Here is a tiny trained network, its code and every weight. The questions are about switching its units off for an input and a class, where a switched-off unit gives its printed mean instead of its output.

import numpy as np


def w(rows, s, z=0):
    codes = np.array(rows[::2]) - 128.0
    scale = np.full(codes.shape[1], s)
    scale[-1] = z or s
    return codes * scale


def f(y):
    return y / 2 * (1 + np.tanh(0.7978845608 * (y + 0.044715 * y**3)))


def log_softmax(a):
    a = a - a.max(-1, keepdims=True)
    return a - np.log(np.exp(a).sum(-1, keepdims=True))


def net(x, mask):
    res = np.array(x, float).reshape(1, 7) / 4 @ E
    y = f(res @ A[0][:, :-1].T + A[0][:, -1])
    res = res + np.where(mask, y, B[0][:, -1]) @ B[0][:, :-1]
    return log_softmax(res[-1] @ U[:, :-1].T + U[:, -1])


A, B = {}, {}
E = w([
[132,126,130,124,130,122,124,125,133],'x0',
[121,155,161,116,3,78,130,155,107],'x1',
[150,85,143,50,127,164,115,99,45],'x2',
[156,203,168,130,137,197,177,140,116],'x3',
[133,130,118,135,129,120,133,124,118],'x4',
[134,128,121,130,130,128,132,122,126],'x5',
[31,137,164,122,147,102,185,51,118],'x6',
],0.0083)
A[0] = w([
[218,120,65,100,111,152,88,227,137,3],'neuron 1',
[22,140,148,105,147,107,212,59,118,22],'neuron 2',
[120,152,165,133,29,85,148,154,113,76],'neuron 3',
[146,80,147,74,120,151,126,119,61,47],'neuron 4',
[119,20,75,106,113,50,54,115,143,105],'neuron 5',
[143,100,148,64,124,146,101,105,68,47],'neuron 6',
[122,145,171,117,2,78,119,148,90,12],'neuron 7',
[196,197,188,109,133,215,190,156,112,102],'neuron 8',
[145,93,167,70,118,156,106,95,66,51],'neuron 9',
[92,177,126,248,126,92,128,181,220,49],'neuron 10',
],0.0069,0.0052)
B[0] = w([
[157,125,211,201,82,92,59,60,150,196],'neuron 1',
[215,114,198,203,69,97,9,94,176,207],'neuron 2',
[165,70,91,134,217,191,153,102,125,210],'neuron 3',
[162,176,78,100,107,78,155,79,206,155],'neuron 4',
[59,209,111,207,111,106,176,155,77,240],'neuron 5',
[163,199,78,97,116,86,171,64,231,153],'neuron 6',
[154,64,99,183,254,204,138,77,133,210],'neuron 7',
[51,158,104,207,100,83,148,138,82,253],'neuron 8',
[141,156,67,87,117,72,142,87,208,162],'neuron 9',
[166,150,80,6,113,94,159,76,191,235],'neuron 10',
],0.0093,0.0038)
U = w([
[181,115,205,176,82,116,47,99,142,41],'0',
[152,156,66,35,113,110,180,104,170,42],'1',
[143,61,96,153,252,189,150,110,122,91],'2',
[118,113,149,109,106,140,135,153,104,254],'3',
[111,119,141,115,117,142,140,153,110,228],'4',
[53,175,102,185,102,117,170,147,78,32],'5',
[116,102,144,92,115,150,125,153,105,235],'6',
],0.012,0.0099)

Each question gives the input, the list of numbers given to net, and the class t.
The units are the neurons (one row each of A and B). Each row of codes is followed by its name. A weight is (code - 128) times the scale printed after its matrix; where a second scale follows, it is the last column's (A, B and U).
mask holds one flag per neuron, in row order. A switched-off neuron (its flag False) gives its mean, the last column of its row in B, instead of its output. The means were averaged over made-up inputs and are rounded, as every weight is.
A unit's drop is (log p(t) with every unit on - log p(t) with that unit switched off) / (log p(t) with every unit on - log p(t) with every unit switched off).
The circuit of an input: a set's keep is (log p(t) with only the set's units on - log p(t) with every unit switched off) / (log p(t) with every unit on - log p(t) with every unit switched off). Starting from all 10 units, units are removed one at a time, each time the one whose removal leaves the highest keep (on an exact tie, the one counted first), for as long as the keep stays at least 0.8.
units of the circuit, in order: the units of the circuit, biggest drop first
k most important neurons: the k neurons with the biggest drops, biggest first
drop when u is switched off: that unit's drop, to one decimal
input [7,-3,3,8,-1,-5,-2], class 5: units of the circuit, in order : [neuron 8]
input [-7,-1,-5,-8,6,1,-7], class 5: 2 most important neurons : [neuron 5; neuron 2]
input [2,-6,-3,7,-1,-8,-8], class 0: 2 most important neurons : [neuron 1; neuron 5]
input [-7,0,-8,-8,-7,-4,7], class 1: 3 most important neurons : [neuron 10; neuron 1; neuron 8]
input [-2,-8,8,-1,5,3,-7], class 1: 3 most important neurons : [neuron 6; neuron 4; neuron 9]
input [1,-4,-8,8,-4,-2,-6], class 1: 3 most important neurons : [neuron 10; neuron 5; neuron 2]
input [-7,0,5,8,6,6,4], class 5: 2 most important neurons : [neuron 8; neuron 10]
input [-8,-7,-4,-8,3,3,-4], class 4: units of the circuit, in order : [neuron 5; neuron 7; neuron 8]
input [-3,-2,8,-8,-1,1,-7], class 1: 4 most important neurons : [neuron 6; neuron 4; neuron 9; neuron 2]
input [0,1,-7,7,-2,-7,-4], class 1: 2 most important neurons : [neuron 10; neuron 5]
input [0,-5,-4,-3,7,-4,-5], class 6: 2 most important neurons : [neuron 7; neuron 3]
input [-6,1,-6,5,-3,-1,4], class 1: 3 most important neurons : [neuron 10; neuron 5; neuron 1]
input [3,1,-3,-6,-3,1,7], class 0: 2 most important neurons : [neuron 2; neuron 8]
input [-6,-6,-1,4,0,0,-7], class 0: drop when neuron 1 is switched off : 0.8
input [-1,7,4,1,5,6,0], class 2: drop when neuron 7 is switched off : 0.4
input [-1,7,-7,-3,-7,5,-2], class 1: drop when neuron 10 is switched off : 1.4
